[128 = 0]
[128  82 134 157 147 166 120  88  93 105 114 137 134 119 122 124 154 142
  93 156 133 113 132 137 106 119 114 133 128 117 130  95 123 125] => <96>:(91)
[145 136 120 115 131 152 105  87 136 105 131 113 135 127 136 121 153 115
 146 109 128 129 135 127  74 142 190 154 137 118 126 126 124 119] => <95>:(93)
[124 143 124 110 144 136 105 150 129 164 111 165 125 158 135 155 146 141
 140 128 131 127 137 133  74 142 156 156 140  98 111 130 141 109] => <95>:(97)
[133 196 120 126 141 121  96 160 125 113 126 116 136 125 162 112  93 101
 165 136 132 117 135 110  95 130 134 134 148 113 111 118 115 134] => <94>:(87)
[122 110 115 151 138 165 101 113 105  67 121 133 126 123 135 115 144 148
 114 141 134 111 120 116 123 118 126 111 128 128 134  92 113 143] => <96>:(88)
[157 146 137 118 134  96 154 130 128 178 143 114 130 138 121 133 106  63
 147 155 123 125 142 124 114 149 163 156 127 101 123 164 151  98] => <95>:(93)
[112  89 128 127 123 133 156  78 121 152 111 131 126 128 105 123 159 150
  91 131 111 129 142 145 122 137 170 128 127 119 135 127 143 127] => <96>:(91)
[117 123 175 119 141  73 182 117 147 211  96 140 125 147  74 151 144 157
  84 133 119 109 156 154 139 150 120 111 110  87 135 167 159 131] => <96>:(91)
[153 200 136 144 127  53 157 221 172 150 130 116 124 144 127 144  85  86
 180 144 130 144 144 122 168 136 106 108 112  49 137 169 145 154] => <94>:(96)
[129 142 114 108 142 167  78 102 107 140 121  94 138 140 152 150 140 142
 131 133 141 132 137 111  47 148 189 163 157 108 106 110 114 102] => <95>:(97)
[ 87 107 125 146 147 150 103 129  76 128 136 142 132 117 124 140 149 214
  55 107 125 129 123 141 131 106  66 127 135 138 107  95 141 132] => <89>:(108)
[107  91 134 140 152 127 138 125  94 166 112 134 125 132 103 159 150 163
 102 113 131 125 128 136 129 120  94 112 130 126 120 120 157 109] => <89>:(85)
[ 90 121 124 130 142 133 124 158  92 157 124 158 140 129 118 148 140 189
  95  97 133 145 123 137 142 124  77 134 131 142 109 117 158 113] => <89>:(108)
[118 143 130 116 129  89 149 111 166 180 118 128 118 151 117 149 116 115
 123 120 133 113 141 142 101 130 167 137 129  93 105 161 140 123] => <95>:(93)
[ 89 116 127 144 139 162  97  97  72 128 108 135 137 134 128 143 159 189
  98 117 140 124 121 135  95 125 121 138 150 114 106 103 145 108] => <89>:(85)
[145  96 130 156 133 174 137  67 102  68 105 130 135 107 126  97 166 138
 102 149 125  93 137 128 115 139 125 115 121 146 145  95 109 136] => <96>:(88)
[124 120 110 122 130 159  89  92 124 139 109 105 128 125 143 137 158 142
 147 122 147 117 126 120  42 137 184 160 138 111 117 120 123  91] => <95>:(97)
[150 185 126 118 130 111 119 160 160 142 123 110 120 156 139 142  77  89
 189 149 138 138 150 127  98 134 131 131 121  89 113 150 127 132] => <94>:(87)
[148 180 115 120 133  62 179 183 166 230 135 104 122 146 119 156  44  92
 169 139 129 143 131 113 144 137 127 125 106 101 131 169 155 141] => <94>:(96)
[142 140 130 107 122 157  97  98 139 117 130 111 146 138 139 126 134 121
 153 129 133 137 145 111  73 144 205 147 147 118 132 119 114 126] => <95>:(97)
[165 172 143 127 128  78 164 158 170 156 126 123 133 150  94 139  74  75
 169 162 126 124 141 119 130 151 140 118 113  90 143 162 147 148] => <94>:(96)
[125  80 147 160 145 144 123  66  86 121  95 137 133 122 108 123 151 149
  76 144 131 123 130 115 119 118 115 136 125 124 128 100 130 122] => <96>:(91)
[132  92 125 157 149 144 107 101  96  66  96 137 126 145 120 119 143 124
 110 142 142  78 137 137  99 135 109 113 129 114 130  94 112 132] => <96>:(88)
[127 130 109 121 139 138  96  99 122 129 120 116 131 144 135 155 144 139
 106 128 120 125 126 127  29 141 158 161 142 144 119 114 120 114] => <95>:(97)
[140 195 107 142 133 138  87 168 124  84 120 114 130 132 164 131  81 116
 177 146 150 133 123 105  99 118 141 129 168 112 112 100 102 130] => <94>:(87)
[132 165 110 142 129 200  36 143  89   4 137 133 136 114 201  93 136 129
 162 145 135 133 110 117 102 105 123 123 134 131 117  64  74 145] => <94>:(96)
[150 202 138 139 109  97 119 214 148 114 145 131 131 128 146 120  78  92
 173 144 134 133 126 122 164 117 108 114 133 128 134 135 108 151] => <94>:(96)
[124  94 157 148 159 119 161  88  78 125  84 126 122 127  97 128 131 130
  98 174 127  92 135 131 132 136 117 107 107 117 141 132 143 121] => <96>:(88)
[ 83 113 131 127 131 113 165 165  97 178 135 147  88 125 113 148 151 174
  64  82 129 147 131 160 169 113  76 138 138 140 121 131 171 113] => <89>:(108)
[139 109  94 126 128 219  45  49  72  54 112 108 119 117 170 112 166 149
 132 136 134 135 118 119  45 124 189 155 170 134 115  86  84 104] => <95>:(97)
[139 100 154 138 130  78 188 123 154 185 112 133 125 161  84 146 115 115
 118 148 133 115 148 132 158 139 116 112  96 123 142 160 158 129] => <96>:(88)

[123 123 122 100 147 115 119 184  52 134 162 133 144 135  58 119 132 142
 100 125 148 113 107 123 138  93 124 137 141 127 140 137  79  50] => (45):(59)
[128 126 122 167 105 115 121 119 162 124 168 131  84 105 157 126 111  96
 191 150 174 130 106  72 107 145 180 120 123 122 125 142 158 159] => (55):(69)
[132 125 144 101 115 115 102 130 164 136 240 122 118  97 125 134 120  75
 169 165 180 129 124  54 108 156 197 116 138 123 109 152 186 166] => (55):(69)
[125 123 135 117 125 118 128 136 166 118  78 130  99 114 136 130 117  83
 193 152 111 123 102 104 126 148 213 128 120 126 109 151 138 202] => (55):(69)
[134 131 156 116 105 134 121 151 145 127 216 156 170 137 165 139 131 135
  52 131 102 111 107 165 116 142 139 105 122 123 107 131 177 112] => (48):(66)
[141 160 139 186 111 123 112 126 147 142 147 145 136 143 115 144 132 135
 109 155 124 138 119 123 133 148 136 112 124 126 118 135 141  97] => (48):(66)
[125 136 134 120 129 114 123 118 188 129 100 112 106 103 146 138 129  94
 200 165 136 117 122  71 131 159 169 116 122 122 126 159 156 206] => (55):(69)
[130 120 130 200 125 138 117 138  75  93  76 131 126 105  84 125 119 156
  84 143  96 130 143 135 112 116 187 140 123 138 134 119  94  41] => (45):(72)
[127 145 122 155 109 123 164 151 154 109  52 127 117 132 101 144 145 153
 138 172  56 113 132 107 135 130 110 127 113 146 152 122 116 109] => (48):(66)
[131 137 139 176 112 128 127 130 132 131 205 134 164 128  98 146 140 108
 111 148 121 122 149 116 135 145 142 116 127 142 141 114 133  80] => (48):(66)
